Below is a small trained network, with its code and all its weights. Each question gives an input and a class and asks what happens when units are switched off, that is, made to give their printed mean instead of their output.

import numpy as np


def w(rows, s, z=0):
    codes = np.array(rows[::2]) - 128.0
    scale = np.full(codes.shape[1], s)
    scale[-1] = z or s
    return codes * scale


def f(y):
    return y / 2 * (1 + np.tanh(0.7978845608 * (y + 0.044715 * y**3)))


def log_softmax(a):
    a = a - a.max(-1, keepdims=True)
    return a - np.log(np.exp(a).sum(-1, keepdims=True))


def net(x, mask):
    res = np.array(x, float).reshape(1, 8) / 4 @ E
    y = f(res @ A[0][:, :-1].T + A[0][:, -1])
    res = res + np.where(mask, y, B[0][:, -1]) @ B[0][:, :-1]
    return log_softmax(res[-1] @ U[:, :-1].T + U[:, -1])


A, B = {}, {}
E = w([
[86,251,113,176,244,112],'x0',
[117,130,159,170,113,95],'x1',
[110,148,147,132,107,83],'x2',
[143,112,118,135,134,165],'x3',
[249,165,177,142,174,62],'x4',
[125,126,131,126,128,132],'x5',
[79,3,140,60,232,152],'x6',
[129,120,127,135,130,147],'x7',
],0.0065)
A[0] = w([
[197,91,221,171,141,39,119],'N1',
[142,200,143,171,29,164,53],'N2',
[254,164,179,124,148,151,29],'N3',
[153,104,121,65,98,80,101],'N4',
[161,206,117,124,54,181,44],'N5',
[106,163,155,197,142,51,252],'N6',
[38,141,78,139,67,148,15],'N7',
[87,149,70,124,128,150,26],'N8',
[140,37,102,178,39,132,89],'N9',
[86,118,96,145,99,141,67],'N10',
[54,117,78,154,84,133,35],'N11',
[62,109,167,129,81,232,2],'N12',
[198,65,120,104,66,83,54],'N13',
],0.01,0.0066)
B[0] = w([
[65,92,56,140,72,86,195],'N1',
[65,26,205,34,137,106,189],'N2',
[78,79,63,212,157,34,161],'N3',
[81,167,118,157,206,166,148],'N4',
[58,75,201,83,201,163,166],'N5',
[145,120,103,145,128,221,254],'N6',
[150,127,37,145,230,31,151],'N7',
[152,100,159,213,213,87,125],'N8',
[129,203,133,147,179,198,195],'N9',
[255,178,47,167,125,95,130],'N10',
[223,131,64,167,112,29,141],'N11',
[102,133,85,169,171,56,147],'N12',
[114,219,103,224,203,178,174],'N13',
],0.0092,0.0078)
U = w([
[155,114,51,124,120,6,53],'0',
[119,134,101,104,92,155,255],'1',
[106,211,140,146,158,165,21],'2',
[120,117,125,104,86,133,254],'3',
[104,55,174,70,126,106,99],'4',
[135,116,103,105,76,153,181],'5',
[114,138,116,110,77,132,160],'6',
],0.013,0.0063)

Each question gives the input, the list of numbers given to net, and the class t.
The units are the neurons (one row each of A and B). Each row of codes is followed by its name. A weight is (code - 128) times the scale printed after its matrix; where a second scale follows, it is the last column's (A, B and U).
mask holds one flag per neuron, in row order. A switched-off neuron (its flag False) gives its mean, the last column of its row in B, instead of its output. The means were averaged over made-up inputs and are rounded, as every weight is.
A unit's drop is (log p(t) with every unit on - log p(t) with that unit switched off) / (log p(t) with every unit on - log p(t) with every unit switched off).
The circuit of an input: a set's keep is (log p(t) with only the set's units on - log p(t) with every unit switched off) / (log p(t) with every unit on - log p(t) with every unit switched off). Starting from the 12 units with the biggest drops (on a tie, the unit counted first), units are removed one at a time, each time the one whose removal leaves the highest keep (on an exact tie, the one counted first), for as long as the keep stays at least 0.8.
circuit, biggest first: the units of the circuit, biggest drop first
unit that matters most: the unit with the biggest drop
k most important neurons: the k neurons with the biggest drops, biggest first
drop of u: that unit's drop, to one decimal
input [-3,8,7,5,8,-2,5,0], class 0: unit that matters most : N1
input [3,-2,-5,-3,-4,-7,-8,-2], class 4: circuit, biggest first : (N2, N5)
input [-7,0,-1,3,-6,0,-5,-3], class 2: circuit, biggest first : (N9, N13)
input [5,6,-2,5,3,-2,1,-3], class 5: circuit, biggest first : (N13, N9, N6, N4)
input [-7,-7,-3,-2,1,5,1,0], class 2: circuit, biggest first : (N13, N9, N4)
input [-8,-5,-2,1,0,-5,-8,-6], class 2: circuit, biggest first : (N13, N9)
input [-8,-8,5,1,3,1,8,-4], class 2: circuit, biggest first : (N13, N4)
input [-8,-5,6,-1,-1,-5,-5,2], class 2: circuit, biggest first : (N13, N9)
input [-2,-3,3,-6,-7,7,-6,-5], class 0: 3 most important neurons : (N7, N11, N10)
input [0,-2,4,4,-7,-7,-5,-4], class 0: circuit, biggest first : (N7, N11)
input [-6,7,-8,-2,-7,0,6,-3], class 0: circuit, biggest first : (N12, N11)
input [-8,3,-2,4,-7,1,-1,-1], class 2: circuit, biggest first : (N9, N13)
input [-6,-6,2,-6,-6,-3,-2,-6], class 0: 3 most important neurons : (N7, N11, N6)
input [-4,-2,-8,2,7,-3,-7,-5], class 0: unit that matters most : N3
input [-8,-1,8,5,-3,6,8,1], class 2: 2 most important neurons : (N9, N13)
input [3,7,-1,1,5,-4,-2,-4], class 5: 2 most important neurons : (N6, N7)
input [-6,6,8,-2,-1,1,5,-6], class 2: 4 most important neurons : (N13, N9, N4, N2)
input [0,3,-8,1,-7,3,-4,1], class 0: 2 most important neurons : (N7, N11)
input [6,6,7,-7,5,2,-6,6], class 1: 2 most important neurons : (N6, N1)
input [2,-2,-4,7,8,-7,0,-4], class 0: circuit, biggest first : (N3)
input [6,8,4,7,4,1,-4,-2], class 5: drop of N1 : 0.1
